Below is a small trained network, with its code and all its weights. Each question gives an input and a class and asks what happens when units are switched off, that is, made to give their printed mean instead of their output.

import numpy as np


def w(rows, s, z=0):
    codes = np.array(rows[::2]) - 128.0
    scale = np.full(codes.shape[1], s)
    scale[-1] = z or s
    return codes * scale


def f(y):
    return y / 2 * (1 + np.tanh(0.7978845608 * (y + 0.044715 * y**3)))


def log_softmax(a):
    a = a - a.max(-1, keepdims=True)
    return a - np.log(np.exp(a).sum(-1, keepdims=True))


def net(x, mask):
    res = np.array(x, float).reshape(1, 4) / 4 @ E
    y = f(res @ A[0][:, :-1].T + A[0][:, -1])
    res = res + np.where(mask, y, B[0][:, -1]) @ B[0][:, :-1]
    return log_softmax(res[-1] @ U[:, :-1].T + U[:, -1])


A, B = {}, {}
E = w([
[211,89,159],'x0',
[141,116,10],'x1',
[158,219,144],'x2',
[128,128,128],'x3',
],0.012)
A[0] = w([
[64,149,87,80],'n1',
[82,47,134,89],'n2',
[84,91,131,89],'n3',
[98,134,119,84],'n4',
[181,213,114,109],'n5',
[102,71,113,101],'n6',
[115,116,106,50],'n7',
[83,78,116,155],'n8',
[110,133,116,131],'n9',
[157,176,122,109],'n10',
[164,86,134,138],'n11',
[96,154,113,54],'n12',
[68,144,116,78],'n13',
[185,158,51,43],'n14',
[107,103,174,55],'n15',
[94,82,129,107],'n16',
[225,97,112,113],'n17',
[110,119,135,25],'n18',
[124,140,128,132],'n19',
[148,163,104,93],'n20',
[111,124,152,33],'n21',
[250,93,141,120],'n22',
[135,108,45,76],'n23',
[161,189,133,68],'n24',
[31,154,114,140],'n25',
[94,129,187,52],'n26',
[124,151,134,110],'n27',
[102,126,169,42],'n28',
[122,107,175,54],'n29',
[165,118,133,136],'n30',
[104,127,186,87],'n31',
[77,137,147,127],'n32',
[183,104,145,159],'n33',
[112,132,185,80],'n34',
[126,210,124,113],'n35',
[53,150,113,136],'n36',
[105,158,156,3],'n37',
[137,125,91,39],'n38',
[106,55,141,60],'n39',
[141,128,81,51],'n40',
[191,171,104,99],'n41',
[73,148,116,87],'n42',
[144,177,73,16],'n43',
[160,194,119,106],'n44',
[177,113,134,148],'n45',
[109,71,108,89],'n46',
[139,108,78,53],'n47',
],0.018,0.0027)
B[0] = w([
[163,169,84,225],'n1',
[39,120,173,215],'n2',
[89,119,122,169],'n3',
[131,139,103,150],'n4',
[41,113,181,221],'n5',
[79,107,165,191],'n6',
[138,114,131,146],'n7',
[77,114,144,199],'n8',
[135,139,119,147],'n9',
[82,115,147,172],'n10',
[100,160,99,181],'n11',
[126,143,97,167],'n12',
[125,161,64,194],'n13',
[203,79,184,235],'n14',
[159,104,162,172],'n15',
[77,115,136,174],'n16',
[148,191,68,226],'n17',
[130,131,133,125],'n18',
[123,126,125,134],'n19',
[125,105,146,162],'n20',
[151,112,132,138],'n21',
[109,198,4,254],'n22',
[219,78,178,249],'n23',
[71,88,147,184],'n24',
[123,209,43,255],'n25',
[204,81,149,195],'n26',
[121,134,143,142],'n27',
[175,100,140,166],'n28',
[170,121,158,170],'n29',
[126,154,106,156],'n30',
[204,97,164,194],'n31',
[165,154,116,178],'n32',
[130,170,84,190],'n33',
[201,94,160,190],'n34',
[53,116,127,214],'n35',
[121,190,58,226],'n36',
[141,116,138,161],'n37',
[167,105,143,163],'n38',
[60,120,164,192],'n39',
[184,103,152,181],'n40',
[108,117,134,186],'n41',
[124,159,66,192],'n42',
[152,117,160,200],'n43',
[62,110,161,194],'n44',
[124,161,89,173],'n45',
[84,103,170,190],'n46',
[178,100,169,191],'n47',
],0.031,0.0098)
U = w([
[96,165,59,196],'0',
[12,89,151,3],'1',
[158,87,139,175],'2',
],0.011,0.00067)

Each question gives the input, the list of numbers given to net, and the class t.
The units are the neurons (one row each of A and B). Each row of codes is followed by its name. A weight is (code - 128) times the scale printed after its matrix; where a second scale follows, it is the last column's (A, B and U).
mask holds one flag per neuron, in row order. A switched-off neuron (its flag False) gives its mean, the last column of its row in B, instead of its output. The means were averaged over made-up inputs and are rounded, as every weight is.
A unit's drop is (log p(t) with every unit on - log p(t) with that unit switched off) / (log p(t) with every unit on - log p(t) with every unit switched off).
unit that matters most: the unit with the biggest drop
top k neurons: the k neurons with the biggest drops, biggest first
drop of u: that unit's drop, to one decimal
input [-6,3,8,1], class 1: unit that matters most => n5
input [-7,1,8,-4], class 1: top 3 neurons => n5, n35, n44
input [-6,8,-8,-8], class 1: top 3 neurons => n2, n8, n6
input [-1,-4,-4,5], class 1: top 3 neurons => n23, n2, n14
input [-4,-2,-5,-5], class 1: top 3 neurons => n22, n2, n17
input [-2,-7,6,0], class 2: top 3 neurons => n26, n34, n31
input [-2,-6,-5,-5], class 2: top 2 neurons => n26, n31
input [-1,2,0,1], class 2: top 3 neurons => n22, n25, n17
input [1,-7,6,4], class 2: top 3 neurons => n34, n31, n26
input [4,-7,-2,2], class 2: drop of n45 => 0.0
input [3,-7,8,-6], class 1: drop of n5 => 0.1
input [2,-4,-3,1], class 2: drop of n5 => 0.1
input [-5,6,5,-3], class 2: drop of n22 => 0.4
